+0.07,+0.69,+1.04,-4.67,-0.37,-0.57,-0.90,-0.23,-0.01,-0.11,-1.88,-0.80,-1.10,+0.14,-1.08,+1.30,+0.65,-1.17,-1.58,+1.68,+0.24,+3.60,+2.06,+1.05,+1.66,-0.16,+1.00,+0.38,-0.80 -> F
+1.34,+1.98,+0.70,-2.00,-0.38,-0.79,-1.12,+0.49,-0.37,-0.34,-1.03,+0.50,-0.29,+1.25,-0.58,+0.65,+0.97,-1.04,-2.31,+2.51,-0.67,+2.35,+0.82,-4.03,+1.88,+0.38,+0.24,-0.37,-0.26 -> V
+1.37,+0.96,-0.17,-3.55,-0.01,-0.35,-0.97,+0.45,+0.57,+1.18,+0.89,+0.79,-1.61,-0.20,-1.40,+1.07,+0.89,-1.81,-1.78,+1.62,-0.28,+3.40,+0.94,+0.82,+0.24,+0.52,+1.21,+0.23,-1.91 -> N
+0.54,+0.87,+0.09,-4.76,-0.30,-2.56,-0.70,+0.92,-0.18,+0.12,-0.33,+0.96,-0.90,-0.57,-1.10,+0.98,-0.30,-1.01,-2.37,+2.45,+0.89,+3.69,+0.46,-0.79,+2.45,-0.12,+3.47,-0.82,-1.53 -> N
+0.11,+2.01,-0.17,-1.90,-0.41,+0.44,-2.26,+0.23,-1.85,+0.21,+0.20,-0.69,-1.70,+2.16,-2.09,+1.30,+1.91,-0.85,-0.06,+1.37,-1.73,+1.53,+1.54,-0.06,+1.43,+0.59,-2.79,+0.97,-0.25 -> B
-0.07,+1.42,-0.20,-1.94,-0.90,+1.21,-3.09,-0.52,-0.92,+0.66,+1.12,-1.02,-1.35,+1.17,-2.39,+0.87,+1.98,-1.83,+0.55,+0.73,-2.55,+1.97,+1.52,+2.63,-0.63,+0.29,-3.42,+1.23,-0.83 -> Q
+2.36,+1.63,-0.29,-2.98,+0.17,-0.67,-1.83,+0.23,-0.92,-0.37,+0.65,+0.27,-0.76,+0.51,-1.58,+0.97,+1.10,-0.94,-1.71,+2.37,-1.24,+3.57,+1.48,-2.29,+1.60,+0.56,+0.78,+0.68,-2.69 -> L
+0.52,-0.12,-0.14,-4.69,+0.05,-2.50,-1.49,-0.30,-0.76,+1.14,+2.91,+0.07,-0.10,+0.62,-1.62,+1.46,+0.67,-1.49,-1.49,+2.31,-0.53,+4.91,+4.39,+2.23,-0.08,+0.11,+3.98,+0.29,-4.37 -> Q
-0.25,+0.73,-0.44,-2.49,+1.27,-1.55,-1.89,+0.61,-0.50,-0.39,-0.80,-0.26,-0.26,+0.86,+0.17,+1.38,+0.96,-1.71,-1.84,+0.98,-1.15,+2.70,+1.10,-1.73,+1.10,+1.02,-0.95,+0.32,-0.42 -> E
+0.73,+0.90,+1.50,-4.65,+0.11,-0.90,-0.36,+1.29,-0.76,+0.72,-0.41,+0.96,-1.14,-0.92,-1.67,+1.72,-0.59,-1.62,-2.26,+2.19,+2.09,+3.91,+1.12,+0.88,+1.72,+0.29,+3.81,+0.04,-2.88 -> N
+1.04,+0.49,+0.13,-4.39,-0.19,-0.34,-1.52,+0.22,-0.80,-1.30,-1.86,-0.38,-0.35,+0.45,-0.18,+1.88,+1.10,-3.03,-2.28,+2.07,+0.46,+3.89,+1.64,-1.20,+1.64,-0.02,+1.10,-0.22,-0.64 -> F
+1.47,+1.15,-0.77,-1.95,-0.12,-0.19,+1.13,+0.08,-1.07,+1.62,+1.87,-0.68,-0.08,+0.86,+0.32,+0.79,+1.33,-0.06,+0.56,+1.06,-2.04,+2.03,+3.10,+1.44,+0.57,+1.72,-0.51,+0.31,-0.27 -> B
+0.25,+1.20,+1.99,-3.51,-0.28,-0.90,-2.47,+0.72,-0.72,-0.38,-1.22,+0.83,-0.62,+0.83,-0.08,+1.63,+1.40,-2.66,-1.33,+1.76,-0.76,+4.43,+1.07,-1.95,-0.01,+1.29,+1.17,-0.24,-2.36 -> E
+1.14,+1.31,-0.08,-2.84,-0.32,+0.00,-1.37,-0.11,-1.51,+0.38,-1.12,-0.09,-0.81,+0.19,-2.09,+1.08,+1.49,-0.62,-1.85,+1.62,-0.50,+2.79,-0.41,-0.10,+0.89,+0.58,-0.95,-0.25,-1.09 -> E
-0.59,+0.75,+0.17,-3.75,-0.30,-0.80,-2.18,+1.22,-1.21,+0.10,-1.55,+0.35,-0.86,+1.07,-0.41,+1.54,+1.41,-1.87,-1.70,+1.31,-0.13,+5.05,+0.55,+0.13,+0.92,+0.94,+1.52,+0.19,-2.66 -> F
+0.23,+1.17,-0.46,-2.41,-0.62,-1.34,-0.19,+0.42,-1.14,-0.02,+0.02,-0.57,-0.34,+0.61,+1.21,+1.61,+0.15,-0.63,-1.30,+0.65,+0.66,+3.08,+0.12,-3.91,+2.05,+1.11,+0.91,-0.26,-1.75 -> V
+0.90,+1.32,-0.32,-0.68,-0.02,-0.94,-1.49,+0.66,-1.22,+0.93,+0.97,+1.22,-0.12,+1.13,-0.56,+0.68,+1.41,-0.78,-1.82,+1.68,-1.05,+3.27,+3.31,-3.62,+1.20,+1.22,+1.01,+0.99,-2.31 -> L
-0.92,-0.45,+0.49,-4.34,+0.55,-1.46,-3.66,-0.56,-0.46,-0.48,-1.51,+0.02,-1.85,+0.47,+1.26,+1.41,+1.82,-2.09,-1.25,+1.32,-0.69,+4.57,+2.77,+1.81,-2.14,-0.12,+2.72,-0.62,-3.95 -> B
+1.79,+1.25,+0.10,-6.50,+1.06,-1.45,-0.23,+1.29,-1.42,-0.79,-2.62,-0.14,+0.19,-0.56,-2.19,+2.00,-0.76,-0.60,-2.86,+2.99,+1.21,+4.04,+0.78,+0.01,+3.05,+0.31,+3.23,+0.41,-1.10 -> F
+1.49,+1.50,-0.29,-3.20,-0.65,-0.69,-0.79,+0.39,-1.25,-0.60,-0.46,+0.92,-0.61,-0.23,-0.66,+0.65,+0.34,-1.47,-1.67,+2.37,-0.90,+3.15,+1.16,-3.60,+0.85,+0.82,+1.19,-0.02,-2.32 -> L
+0.55,+1.61,+0.41,-3.96,+0.33,-0.77,-1.51,+0.16,-1.88,-0.46,+0.35,-1.55,-1.28,+2.16,-0.79,+1.88,+0.63,-1.71,-2.02,+2.50,+0.41,+3.26,+1.00,-0.81,+0.31,-0.22,+2.30,-0.42,-2.16 -> E
+0.49,+1.14,+0.39,-4.29,-0.33,+0.01,-1.72,-0.44,-0.27,-1.00,-0.09,-0.46,-1.53,+1.23,-1.27,+1.04,+1.11,-1.15,-0.66,+2.19,+0.11,+2.62,+4.44,+2.70,+0.82,-0.86,-0.33,+0.55,-1.35 -> Q
+0.16,+2.76,-0.39,-3.18,-0.61,-0.50,-0.52,-0.17,-0.85,+0.65,+2.08,-1.12,-0.95,+0.59,-1.42,+1.47,+2.20,-0.60,-1.21,+0.74,-0.88,+1.41,+4.11,+2.09,+0.61,+0.28,-0.15,+0.75,-2.01 -> Q
+1.17,+2.06,-0.92,-1.90,-0.03,-0.39,+0.90,+1.38,-0.39,+2.70,+3.72,+0.94,-1.02,+0.05,+0.22,+1.45,+0.51,-0.12,-2.34,+2.31,-0.98,+2.10,+4.11,-3.36,+2.52,+0.28,+0.99,+1.49,-1.86 -> V
+0.86,+0.53,+0.03,-3.48,-0.20,-0.66,-1.14,+0.93,-0.27,+1.19,+1.10,+1.64,-0.76,+0.05,-0.70,+0.92,+1.42,-2.22,-1.66,+2.30,-0.29,+4.22,+1.91,-1.23,+0.33,+0.74,+3.72,-0.05,-3.67 -> L
+1.77,+1.17,-0.31,-5.94,+0.15,-2.72,+0.25,+1.13,-0.51,+0.22,-0.17,+1.04,-0.16,-0.02,+0.49,+2.06,+1.00,-3.02,-3.31,+3.16,+0.97,+4.82,+3.70,-1.95,+2.99,+0.80,+5.05,+0.46,-3.23 -> L
+0.47,+1.23,-0.07,-3.67,-0.36,-1.08,-1.39,+0.14,-1.73,+0.94,+0.18,+0.84,-0.88,-0.59,-1.12,+1.30,+0.54,-0.41,-2.46,+1.84,-0.23,+3.75,+2.45,-2.45,+1.96,+0.40,+2.04,+0.12,-1.28 -> L
+2.03,+1.52,-0.26,-4.37,+0.22,-0.21,-0.18,+0.45,-0.95,+0.80,-0.12,+0.01,-2.25,-0.42,-2.28,+2.36,-0.21,-1.25,-3.00,+1.66,+0.30,+3.11,+0.91,+1.78,+2.09,+0.21,+0.85,+0.75,-1.55 -> N
+0.25,+1.60,+0.12,-2.65,-0.10,-0.90,-2.07,-0.45,-1.06,-0.91,+0.09,+0.34,-0.64,+0.63,+0.47,+1.25,+1.29,-1.69,-2.18,+1.42,+0.14,+3.33,+0.23,-1.36,+0.06,+0.76,-0.05,-0.49,-1.72 -> E
-0.32,+1.69,-0.24,-3.83,-0.53,-0.50,-1.85,-0.18,-1.42,-0.44,+1.92,+1.64,-0.67,+1.42,-2.07,+1.80,+0.82,-1.63,-1.51,+1.74,-0.91,+3.87,+3.17,+0.91,+0.28,+0.39,+1.49,+0.37,-3.03 -> B
+1.58,+0.74,-0.24,-3.47,-0.90,-0.49,+0.02,-0.60,-0.62,+0.08,+0.57,-0.56,-0.27,+0.81,-1.78,+0.77,+0.37,-0.90,-0.63,+2.17,-0.24,+1.80,+2.43,+1.33,+1.38,+0.47,+1.58,+0.73,-1.94 -> Q
+1.53,+1.76,-0.32,-3.23,+0.10,-0.59,-0.36,+0.06,-0.77,-0.13,+1.11,-1.16,-0.84,+1.32,-0.56,+2.73,+1.43,+0.36,-1.17,+0.90,+0.28,+2.75,+4.43,+1.00,+1.99,-0.05,-1.07,+0.70,-0.57 -> V
+1.12,+0.65,-0.20,-2.30,-0.95,-0.56,-1.68,+1.24,-0.19,+0.82,-0.74,+1.86,-1.14,-0.29,-0.79,+0.36,+0.09,-2.65,-2.11,+1.98,-0.33,+3.40,+1.54,-1.30,+0.50,-0.18,+1.11,+0.07,-1.77 -> N
-0.98,+1.55,+0.32,-3.34,-2.39,-1.69,-1.64,+0.07,-1.24,+0.32,-0.07,-0.20,-0.15,+0.80,-0.72,+1.41,+1.20,-0.10,-1.97,+1.41,+0.06,+3.00,+1.87,-1.91,+0.90,+0.88,+0.30,+0.22,-1.91 -> E
+1.15,+1.57,-0.06,-2.20,+0.04,-0.35,-2.26,-0.67,-0.99,+0.22,-0.33,-0.97,-1.13,+0.90,-0.49,+1.32,+1.17,-2.80,-0.05,+0.84,-0.39,+3.44,+1.91,+0.33,+0.02,+0.69,+0.59,+0.27,-1.86 -> B
+1.78,+0.52,+0.20,-5.58,-0.03,-0.94,-0.07,+1.27,+0.07,+1.62,-0.14,+2.18,-1.20,-0.89,-1.55,+2.78,-0.53,+0.67,-2.91,+2.73,+0.46,+4.46,+1.63,+1.15,+2.33,+0.64,+3.87,+0.22,-2.14 -> N
+0.83,+1.20,+0.43,-3.06,-0.36,-1.20,-2.22,-0.50,-1.38,-1.10,-2.73,+0.09,-0.59,+0.33,+0.42,+1.16,+1.42,-1.80,-2.47,+1.86,-0.60,+3.96,+0.34,-2.98,+1.01,+0.50,+1.08,+0.21,-2.02 -> F
+2.51,+1.31,-1.12,-2.79,-0.64,-2.77,-1.92,+0.73,-0.37,+1.29,+1.62,+2.28,-0.72,+1.37,-0.41,+1.11,+0.59,-0.85,-2.10,+2.00,-0.68,+4.12,+3.52,-2.90,+2.30,+0.66,+2.71,+0.73,-2.55 -> V
+0.55,+1.46,-0.25,-2.78,+0.69,-0.72,-2.24,-0.75,-1.03,+0.12,+0.32,-0.05,-0.96,+1.10,-1.00,+1.30,+2.20,-1.12,-1.67,+1.55,-1.10,+3.42,+1.83,-1.01,+0.95,+0.71,-0.83,+0.12,-1.12 -> E
+0.16,+1.48,-0.99,-2.86,-0.38,-1.64,-1.75,-0.38,-0.69,-0.65,+0.61,-0.16,-0.10,+0.85,-0.26,+1.29,+2.26,-0.72,-1.53,+2.53,-0.92,+3.11,+2.54,-2.13,+2.78,+0.58,+0.63,+0.40,-1.62 -> B
+0.81,+1.53,-0.52,-3.77,-0.50,+0.02,-1.21,+0.13,-0.09,-1.13,-0.70,-2.98,-1.92,+1.36,-1.20,+2.34,+1.85,-0.01,-0.80,+1.42,-1.94,+2.21,+3.36,+0.55,+1.05,-0.72,-2.25,+0.10,+1.54 -> B
+1.48,+0.46,-0.77,-4.36,+0.48,-0.36,-0.67,-0.18,-0.56,+1.34,+2.36,-1.47,-1.43,+1.15,-1.13,+2.76,+1.57,-1.21,-1.09,-0.06,+0.43,+2.80,+3.82,+4.93,-0.40,-0.09,+0.74,+0.49,-2.73 -> Q
+0.32,+1.96,-0.37,-1.11,-0.11,+0.18,-3.02,+0.79,-0.74,+0.17,-0.06,-0.36,-0.34,+1.12,-1.04,+0.88,+3.13,-2.37,-1.85,+0.57,-1.82,+2.54,+1.10,-3.07,-0.25,+0.77,-1.52,-0.75,-1.86 -> B

-0.60,+1.83,-1.00,+0.45,+0.01,+1.02,+0.21,-1.57,-0.09,-0.06,+0.15,-2.57,+0.86,+1.06,-2.30,-1.15,+0.09,+0.03,+0.78,+1.74,+0.44,+0.86,+0.60,+0.56,-0.53,+0.27,-1.91,+0.14,-0.07 -> D
+2.37,+1.85,-0.46,-0.33,+0.25,+0.69,+0.02,+0.42,-0.39,-0.77,+0.49,-1.16,+1.41,-0.61,-0.41,-0.02,+0.20,+0.46,+0.03,+2.20,-0.26,+0.06,-0.11,-0.31,-0.03,-0.13,-0.11,-0.21,-0.08 -> D
+3.31,+1.43,-1.21,-1.29,-0.82,+1.18,-1.62,-0.51,-1.18,-0.18,+0.57,+0.42,+2.11,-1.72,-0.16,-0.51,+0.52,-0.28,+0.88,+3.07,-0.02,+0.64,-0.86,+0.25,+0.97,+0.80,-0.78,-0.83,+0.72 -> A
+1.57,-0.06,-0.26,-0.94,+1.41,+1.37,-0.11,+0.29,-1.50,-0.76,+0.27,-1.51,-0.52,-1.59,-1.60,+0.94,+0.33,+0.14,-0.13,+3.21,+0.22,+0.10,+0.63,+0.43,-3.07,-0.29,+0.53,-0.59,-0.53 -> D
+0.51,+0.82,+0.20,+0.71,+0.32,+0.35,-0.33,-1.70,+0.32,+0.42,+0.58,+0.85,-0.84,-2.47,+4.37,+0.09,+0.07,-1.02,+1.87,-4.43,-0.49,+0.80,-0.73,+0.41,-0.51,+1.29,+0.12,+0.11,-0.65 -> A
+0.19,-0.18,+0.31,-1.43,+0.41,+0.85,-0.36,+1.86,-0.62,+0.79,-0.04,-1.81,+0.12,-0.11,-1.34,+0.07,-0.14,+0.27,+0.21,+4.76,+0.01,+0.16,+0.90,+0.63,-3.96,-0.67,+0.50,-0.03,-0.44 -> D
